Here is a tiny trained network, its code and every weight. The questions are about switching its units off for an input and a class, where a switched-off unit gives its printed mean instead of its output.

import numpy as np


def w(rows, s, z=0):
    codes = np.array(rows[::2]) - 128.0
    scale = np.full(codes.shape[1], s)
    scale[-1] = z or s
    return codes * scale


def norm(h):
    return h / np.sqrt((h * h).mean(-1, keepdims=True) + 1e-5)


def f(y):
    return y / 2 * (1 + np.tanh(0.7978845608 * (y + 0.044715 * y**3)))


def log_softmax(a):
    a = a - a.max(-1, keepdims=True)
    return a - np.log(np.exp(a).sum(-1, keepdims=True))


def net(x, mask):
    res = np.array(x, float).reshape(1, 4) / 4 @ E
    u = 0
    for l in range(3):
        y = f(norm(res) @ A[l][:, :-1].T + A[l][:, -1])
        res = res + np.where(mask[u : u + 5], y, B[l][:, -1]) @ B[l][:, :-1]
        u += 5
    return log_softmax(norm(res)[-1] @ U[:, :-1].T + U[:, -1])


A, B = {}, {}
E = w([
[188,167,141,5,102,196,179,149],'x0',
[91,89,145,70,45,58,3,106],'x1',
[135,45,90,118,2,173,223,72],'x2',
[137,129,134,134,123,146,119,133],'x3',
],0.005)
A[0] = w([
[132,117,90,167,148,171,181,142,40],'L0N0',
[161,159,145,134,247,145,122,142,161],'L0N1',
[140,142,113,77,192,125,35,140,38],'L0N2',
[147,159,135,26,133,161,135,154,255],'L0N3',
[151,97,134,89,126,110,93,103,46],'L0N4',
],0.012,0.0013)
B[0] = w([
[160,145,197,166,152,69,164,102,212],'L0N0',
[72,164,10,113,67,185,118,154,254],'L0N1',
[144,156,254,161,137,68,132,76,217],'L0N2',
[162,152,121,19,182,140,122,124,242],'L0N3',
[129,181,138,146,59,192,85,145,165],'L0N4',
],0.0088,0.0074)
A[1] = w([
[47,120,144,218,85,124,112,155,204],'L1N0',
[144,107,77,112,151,173,201,116,155],'L1N1',
[92,113,91,248,80,129,140,135,251],'L1N2',
[113,40,70,72,61,139,87,141,59],'L1N3',
[69,150,13,119,169,141,114,154,138],'L1N4',
],0.015,0.0014)
B[1] = w([
[137,30,65,152,148,97,74,134,236],'L1N0',
[195,75,139,176,168,53,72,91,201],'L1N1',
[3,178,196,120,107,141,166,210,245],'L1N2',
[107,150,36,120,113,191,92,142,194],'L1N3',
[115,92,63,102,51,199,83,128,218],'L1N4',
],0.011)
A[2] = w([
[109,60,176,185,218,20,130,146,102],'L2N0',
[98,202,248,53,164,102,185,184,4],'L2N1',
[71,147,219,152,156,103,252,140,11],'L2N2',
[209,184,79,85,59,216,149,46,48],'L2N3',
[234,173,163,101,127,92,238,38,102],'L2N4',
],0.012,0.0017)
B[2] = w([
[204,117,111,92,226,135,134,95,255],'L2N0',
[69,126,210,142,26,109,148,91,195],'L2N1',
[174,74,163,187,96,178,251,150,181],'L2N2',
[227,200,122,152,127,119,230,128,232],'L2N3',
[34,92,118,143,166,105,13,139,215],'L2N4',
],0.015,0.0087)
U = w([
[22,97,51,140,70,176,94,190,219],'0',
[169,66,127,124,242,90,65,100,206],'1',
[239,203,50,98,100,166,183,130,116],'2',
[88,175,236,97,55,95,102,81,42],'3',
[137,40,199,195,138,155,246,137,7],'4',
],0.011,0.0017)

Each question gives the input, the list of numbers given to net, and the class t.
The units are the neurons (one row each of A and B). Each row of codes is followed by its name. A weight is (code - 128) times the scale printed after its matrix; where a second scale follows, it is the last column's (A, B and U).
mask holds one flag per neuron, layer by layer. A switched-off neuron (its flag False) gives its mean, the last column of its row in B, instead of its output. The means were averaged over made-up inputs and are rounded, as every weight is.
A unit's drop is (log p(t) with every unit on - log p(t) with that unit switched off) / (log p(t) with every unit on - log p(t) with every unit switched off).
The circuit of an input: a set's keep is (log p(t) with only the set's units on - log p(t) with every unit switched off) / (log p(t) with every unit on - log p(t) with every unit switched off). Starting from the 12 units with the biggest drops (on a tie, the unit counted first), units are removed one at a time, each time the one whose removal leaves the highest keep (on an exact tie, the one counted first), for as long as the keep stays at least 0.8.
units of the circuit, in order: the units of the circuit, biggest drop first
k most important neurons: the k neurons with the biggest drops, biggest first
k most important neurons of layer l: the k neurons of layer l with the biggest drops, biggest first
drop when u is switched off: that unit's drop, to one decimal
input [-2,-8,-6,-4], class 0: units of the circuit, in order -> L0N1
input [-5,-2,1,-5], class 4: units of the circuit, in order -> L0N3; L1N2; L2N2
input [-8,-2,1,5], class 4: 2 most important neurons -> L0N1; L1N2
input [1,-7,-6,-2], class 2: 2 most important neurons -> L0N1; L2N3
input [0,-5,-1,4], class 0: 2 most important neurons -> L0N1; L0N3
input [-4,0,5,-2], class 4: 2 most important neurons of layer 0 -> L0N1; L0N3
input [0,-1,8,7], class 4: 2 most important neurons -> L0N3; L1N0
input [7,-4,2,8], class 1: 2 most important neurons -> L1N1; L1N2
input [-7,-1,1,-2], class 4: 4 most important neurons -> L0N1; L0N3; L1N2; L1N4
input [-4,5,0,7], class 1: 3 most important neurons -> L0N1; L1N0; L1N4
input [4,3,1,-1], class 2: 4 most important neurons -> L0N0; L0N2; L1N2; L2N3
input [3,1,-8,5], class 3: 3 most important neurons of layer 1 -> L1N3; L1N4; L1N0
input [-6,-7,-1,4], class 0: 2 most important neurons -> L0N1; L1N4
input [5,-5,1,6], class 1: 2 most important neurons -> L0N0; L1N1
input [7,-5,7,-8], class 1: units of the circuit, in order -> L1N1
input [5,-7,6,4], class 1: 2 most important neurons -> L1N1; L1N2
input [-5,-1,1,8], class 4: 3 most important neurons -> L0N1; L0N3; L1N2
input [2,-4,-5,7], class 2: 3 most important neurons -> L0N1; L2N3; L1N2
input [3,5,8,-2], class 2: drop when L2N3 is switched off -> 0.1
input [8,-5,7,2], class 1: drop when L1N1 is switched off -> 0.3
input [2,2,7,3], class 2: most important neuron of layer 1 -> L1N3
input [1,-2,-7,6], class 2: drop when L2N3 is switched off -> 0.4
input [-7,0,-7,8], class 0: 2 most important neurons of layer 0 -> L0N1; L0N0
input [1,-5,7,-2], class 1: 2 most important neurons of layer 1 -> L1N2; L1N1
